The symbols move the items like this.
at | δ σ γ ψ ε π
FG | MM GR TG BQ MF NZ
MF | FG BG CC HD MM HM
CD | JZ RZ ZT ZM FH MS
SM | BG LL GF MM GR BH
FH | CD CP PC LP JZ GB
SF | BL MS ZM SR LD ZH
GR | SM BQ SQ FG BG ZT
RL | CP FJ FF JZ RZ BD
JN | HM BH MM FF NZ FJ
BD | JQ BL RL TD SR JG
BG | GR HD DZ MF SM PC
TZ | BR JB JG GF BZ LL
HM | NZ PC MF JJ JN LP
FJ | LP JZ JN RL ZM BL
ZB | TN SB GB BM CR DZ
ZM | FJ CD NZ RZ LP SF
MM | MF SM JB LL FG JN
MS | TD SR CD SF GB TN
DZ | SQ BR ZB CC GF BG
PC | ZT JJ BG HM BH FH
FF | JJ JN LL BH SN RL
SN | FF NZ BQ ZT JJ RZ
DG | BM CR BL JG ZH JB
GB | MS JQ FH LD TD ZB
NZ | JN ZT FG SN HM ZM
BR | BZ CC SB DZ TZ HD
JG | SB DG BD CR PZ TZ
TD | GB BD JZ BL MS CR
LD | SF GB LP JQ BL BM
CC | TG DZ BM BR JB MF
LP | ZM FH HM CP FJ LD
PZ | JG ZH SR TN SB BZ
HD | BQ MF BR BG LL JJ
SQ | GF BZ TN TG DZ GR
TG | JB SQ ZH BZ CC FG
CR | ZB JG TD DG TN GF
JZ | FH RL BH FJ CD TD
BH | PC FF SM JN ZT JZ
ZH | DG TN SF PZ BM TG
JQ | SR LD CP GB BD SB
JJ | SN HM HD PC FF CP
BQ | LL FG BZ GR HD SN
SB | PZ BM JQ ZB JG BR
BZ | TZ TG PZ SQ BR BQ
GF | DZ TZ CR JB SQ SM
TN | CR PZ MS ZH ZB SQ
CP | RZ LP JJ FH RL JQ
LL | HD MM TZ SM BQ FF
SR | BD SF RZ MS JQ PZ
RZ | RL ZM SN CD CP SR
ZT | BH SN GR NZ PC CD
BM | ZH ZB LD SB DG CC
JB | CC GF DG TZ TG MM
BL | LD TD FJ BD SF DG

The rows follow the links: the fewer symbols apart two items are, the more alike their rows tend to be.

Rows of some items; one shown again gets a slightly different row:
SR -19,14,15,8,-9,27,39,5,-23,-33,-66,-11,20,-40,64,-60,-55,-115,73,-34,45,11,-35,31,12,18,1,3,-10,-14,-24,-28,-28,-86,33,-91,-4,0,19,-61,26,-93,-19,-13,-100,40,2,63,1,-40,29
PC 12,-69,-35,70,78,15,-18,18,70,17,89,-13,-65,-29,-18,28,-25,106,0,-1,-81,-7,66,15,-49,-41,50,-5,78,-1,32,-44,-25,25,-35,18,-59,27,-46,9,16,50,1,28,38,-32,8,-82,63,15,-7
BZ -41,21,3,-41,-29,25,38,-64,-83,11,-70,-14,-35,11,0,-42,9,-91,39,5,21,-1,-124,48,6,-28,57,71,-87,-36,1,-4,-6,-34,-31,39,-5,-4,13,7,45,-45,-13,-64,-38,65,47,82,39,-4,-8
SM -3,-20,-57,-26,-5,-64,-6,19,16,21,-11,-19,1,-28,-104,42,54,111,-3,46,50,2,-19,0,-70,-78,7,36,-14,10,27,32,2,50,-70,26,4,3,-21,37,-41,41,-17,113,65,-17,-1,-3,41,32,-56
TZ -77,33,-38,-67,-70,-2,-2,-52,-74,18,-27,-34,41,10,-26,5,28,6,25,1,102,-49,-62,8,7,-24,27,74,-72,88,3,45,-38,68,-60,-10,18,-3,-5,43,-44,-8,5,-18,20,45,40,107,13,12,-21
MM 17,20,2,-41,-128,-65,12,-21,-27,34,-13,24,35,77,-63,64,59,106,-53,-16,26,8,-15,-7,10,33,-18,5,-28,-6,29,63,44,71,-23,72,66,18,41,66,-56,87,30,39,44,-2,6,-37,-25,-9,-22
SN 17,-50,-39,5,-44,13,85,-47,-8,19,-53,-5,-59,-2,-6,-3,-71,-6,78,-95,15,-23,-56,42,-28,8,57,26,-13,-38,45,-42,-10,-93,-5,-41,-20,77,31,-33,30,-31,-3,21,-68,49,29,-36,60,-74,-16
JN 55,-4,-18,-9,-125,-64,32,-7,29,8,17,31,38,40,-32,67,5,128,-31,-67,33,8,41,-19,19,40,-28,-45,20,17,34,53,45,31,11,1,46,61,58,35,-67,69,23,64,11,-11,-18,-80,-39,-38,-25
JG -67,62,-18,-67,-28,-5,-30,-16,-68,-29,-25,-53,73,-11,8,-34,19,-47,-5,7,115,-20,-42,-15,12,5,-39,42,-55,102,-11,66,-30,63,-31,-68,26,-43,1,30,-60,-68,-14,-19,-11,18,11,114,-13,28,9
TN -5,27,25,-5,66,-2,-5,83,-2,-21,-52,-7,-32,-60,-5,-54,15,-104,12,114,-28,53,-44,11,-57,-65,-27,8,-26,-90,-53,-6,38,-66,11,44,-12,-57,-37,-30,57,-63,-50,10,-8,7,-42,58,-6,61,-6
ZB -48,-8,17,26,147,42,-111,34,28,-25,54,-7,-17,-27,5,-35,21,-52,-23,125,-72,10,48,-19,-6,-72,0,8,33,9,-42,-17,-19,54,-13,19,-40,-78,-95,3,44,-21,-28,-63,50,-46,-28,37,7,70,14

Each walk starts at a row. The symbols on each line, taken left to right, move it on to the next item.
Each answer is a row, close to the row of the item it stands for.
start 52,-49,-38,39,40,-38,69,46,47,0,-31,-3,-85,-53,-64,-6,-15,37,27,11,-43,35,-28,34,-78,-49,9,8,23,-99,25,-44,21,-97,-18,19,-38,43,-9,-43,26,6,-30,104,-33,0,-1,-71,54,-9,-45
π σ σ δ σ ψ	59,21,-5,7,-87,-37,29,24,43,-23,15,17,91,24,26,57,-23,63,-40,-54,65,-2,64,-37,33,57,-82,-88,42,34,10,53,35,22,40,-48,37,37,43,6,-63,27,13,65,-2,-27,-59,-60,-66,-38,5
π ψ δ π σ π ε	0,47,27,-73,-108,-45,-23,-3,-50,14,-14,14,47,62,-47,47,97,22,-51,46,33,26,-21,-33,43,25,-24,-6,-44,26,-25,80,48,79,-17,75,71,-29,28,67,-45,55,23,-13,54,8,4,33,-68,23,-13
start -58,-29,13,6,129,22,-61,21,-3,23,57,-4,-62,-6,-47,-9,49,-2,-15,93,-98,12,6,-6,-14,-81,40,27,4,-4,0,-14,-20,62,-42,69,-26,-48,-69,43,28,26,-11,-54,59,-25,27,35,35,71,-11
γ ψ γ π δ γ	46,41,59,6,-27,9,38,35,9,-25,-32,36,28,22,69,-19,-17,-113,8,24,-11,59,1,-9,30,67,-80,-67,14,-80,-43,1,55,-93,73,20,54,-7,30,-63,32,-12,5,-14,-45,21,-27,-5,-100,-27,36
ε γ σ σ δ	28,-9,-26,33,-22,37,71,-17,6,-20,-34,1,-3,-35,43,-26,-105,-65,63,-76,48,-13,-39,25,-11,25,1,-15,19,-24,21,-42,-30,-111,32,-100,-18,60,35,-68,8,-69,-25,20,-97,38,-2,-5,18,-65,17
start 28,-4,14,23,92,-7,23,90,33,-34,-30,-10,-15,-88,6,-53,-38,-74,18,93,-6,50,8,15,-48,-49,-47,-24,37,-68,-51,-30,40,-89,28,-40,-21,-45,-10,-72,45,-63,-51,47,-36,-22,-48,21,-7,35,12
γ ε π ψ γ	41,-6,32,60,1,33,-18,-5,54,-5,104,26,13,60,61,39,-31,28,-49,-60,-52,2,112,-28,52,76,-31,-95,82,-3,10,-23,-2,-3,54,-3,6,19,19,-24,10,29,29,-58,-4,-25,-26,-84,-42,-23,49
ψ ψ ψ δ γ δ ψ	-23,-25,-42,-5,-80,-34,37,-52,1,19,-10,-31,33,-30,1,35,-34,85,40,-115,88,-49,-2,15,-16,26,27,40,-4,77,58,8,-59,10,-36,-89,-11,56,26,10,-62,-11,12,80,-7,10,26,-16,47,-37,-39
start -26,35,-20,-17,-29,-15,-19,-5,-21,-13,-31,-34,100,-60,71,-32,-35,-32,24,-35,146,-35,15,-14,8,39,-30,2,10,111,9,23,-35,34,7,-147,15,-8,-3,2,-49,-64,-6,39,-32,27,-29,79,-16,-22,12
σ ψ ψ δ σ	-59,11,19,38,60,77,-36,-29,-8,-26,48,-31,12,-10,101,-48,-54,-50,36,-39,-11,-37,48,-11,60,42,15,5,28,87,0,-41,-85,20,35,-88,-18,-23,-21,-27,12,-57,5,-104,-40,10,0,54,15,-9,38
ε δ δ γ ψ	55,-35,-26,28,57,-9,46,82,70,-17,-34,1,-31,-74,16,-12,-39,-23,48,14,-23,44,0,13,-69,-42,-20,-23,39,-82,-9,-49,23,-114,22,-47,-19,30,-1,-73,40,-31,-43,114,-63,-8,-24,-53,14,-14,-7
start -1,24,-10,5,55,-59,-16,82,24,-42,3,-9,66,-101,11,-11,12,4,-37,82,81,17,47,-35,-33,-42,-75,-30,58,45,-29,36,4,20,-10,-84,-10,-51,-34,-21,-47,-43,-46,103,25,-47,-50,23,-46,38,-13
π ψ π γ	0,72,30,-32,-60,-44,-19,33,-32,-7,-11,25,93,52,2,14,62,-29,-47,53,64,16,-8,-43,63,45,-83,-28,-33,28,-35,79,44,59,28,25,79,-57,19,25,-44,13,25,-16,36,-6,-42,65,-108,20,16
ε ε δ π	41,34,68,-35,-64,-17,25,-11,-55,15,-54,29,-20,78,-42,-18,43,-65,-1,48,-38,62,-82,-3,24,12,-4,9,-68,-114,-37,17,70,-44,36,149,49,-14,36,19,48,28,12,-50,10,33,18,35,-18,-12,-7
start -9,-66,-19,27,84,12,-36,8,26,42,61,-10,-84,-10,-73,18,26,69,-13,22,-95,-4,31,5,-41,-78,71,37,17,-6,21,-20,-25,44,-51,80,-45,-1,-42,30,22,73,-2,-8,67,-36,30,-38,41,34,-37
ε σ ψ ψ δ	19,-35,19,9,-31,19,-9,-44,-2,27,84,24,-60,101,-20,57,22,73,-43,-39,-108,-1,23,11,44,17,47,-18,-7,-19,27,-32,17,41,11,120,17,12,12,42,7,99,50,-108,49,-20,23,-73,-2,-21,8
σ ψ δ γ ψ δ ψ	-42,4,-36,-42,8,-55,-28,54,-22,16,-16,-7,13,-39,-77,4,91,34,-27,92,53,32,-24,-10,-61,-89,-16,46,-29,22,-33,56,32,71,-73,21,9,-29,-44,51,-36,-12,-31,67,64,-8,4,60,11,62,-39
start 90,-12,19,37,-42,-6,60,39,30,-13,-31,50,10,32,40,4,-41,-30,12,-32,-29,28,-17,7,25,58,-51,-85,23,-94,12,-22,68,-99,77,2,35,38,61,-56,38,6,3,53,-62,15,-43,-70,-70,-69,11
δ δ ε γ π π	23,68,14,-13,-63,-35,-22,43,18,-38,4,27,111,18,49,29,-3,-21,-42,8,53,12,47,-58,40,54,-105,-61,22,47,-26,71,45,42,41,-39,67,-24,35,-1,-39,-1,14,19,-6,-14,-58,19,-107,-2,21
γ δ ψ ψ	17,-50,-25,73,122,25,-38,63,86,0,97,11,-42,-43,24,13,-39,40,-5,32,-59,0,90,-17,-26,-40,-1,-50,102,17,6,-53,-35,20,11,-51,-64,3,-51,-31,23,-6,-15,31,27,-56,-19,-64,23,30,7
start 53,-16,25,-15,-93,-28,66,-33,-20,41,-33,37,-51,87,-59,19,31,-8,-15,-19,-61,43,-64,13,4,14,11,5,-56,-108,-3,-16,70,-59,12,112,35,46,59,3,47,70,19,-11,-2,39,14,-59,0,-37,-16
ε π δ γ ψ δ	-57,-18,-59,-53,-84,-27,27,-76,-41,28,-49,-33,3,14,-33,27,29,75,23,-67,89,-48,-52,18,-26,-12,46,80,-57,69,36,31,-31,62,-65,-28,0,61,19,60,-74,19,20,41,4,28,59,21,53,-29,-31
π ψ γ π	28,-40,-62,-12,4,-67,27,59,51,13,-15,12,9,-57,-74,38,16,109,-5,7,39,-9,37,-6,-76,-48,-14,3,39,24,36,12,20,32,-48,-38,-13,27,-14,30,-66,20,-24,157,37,-30,-15,-65,46,17,-41
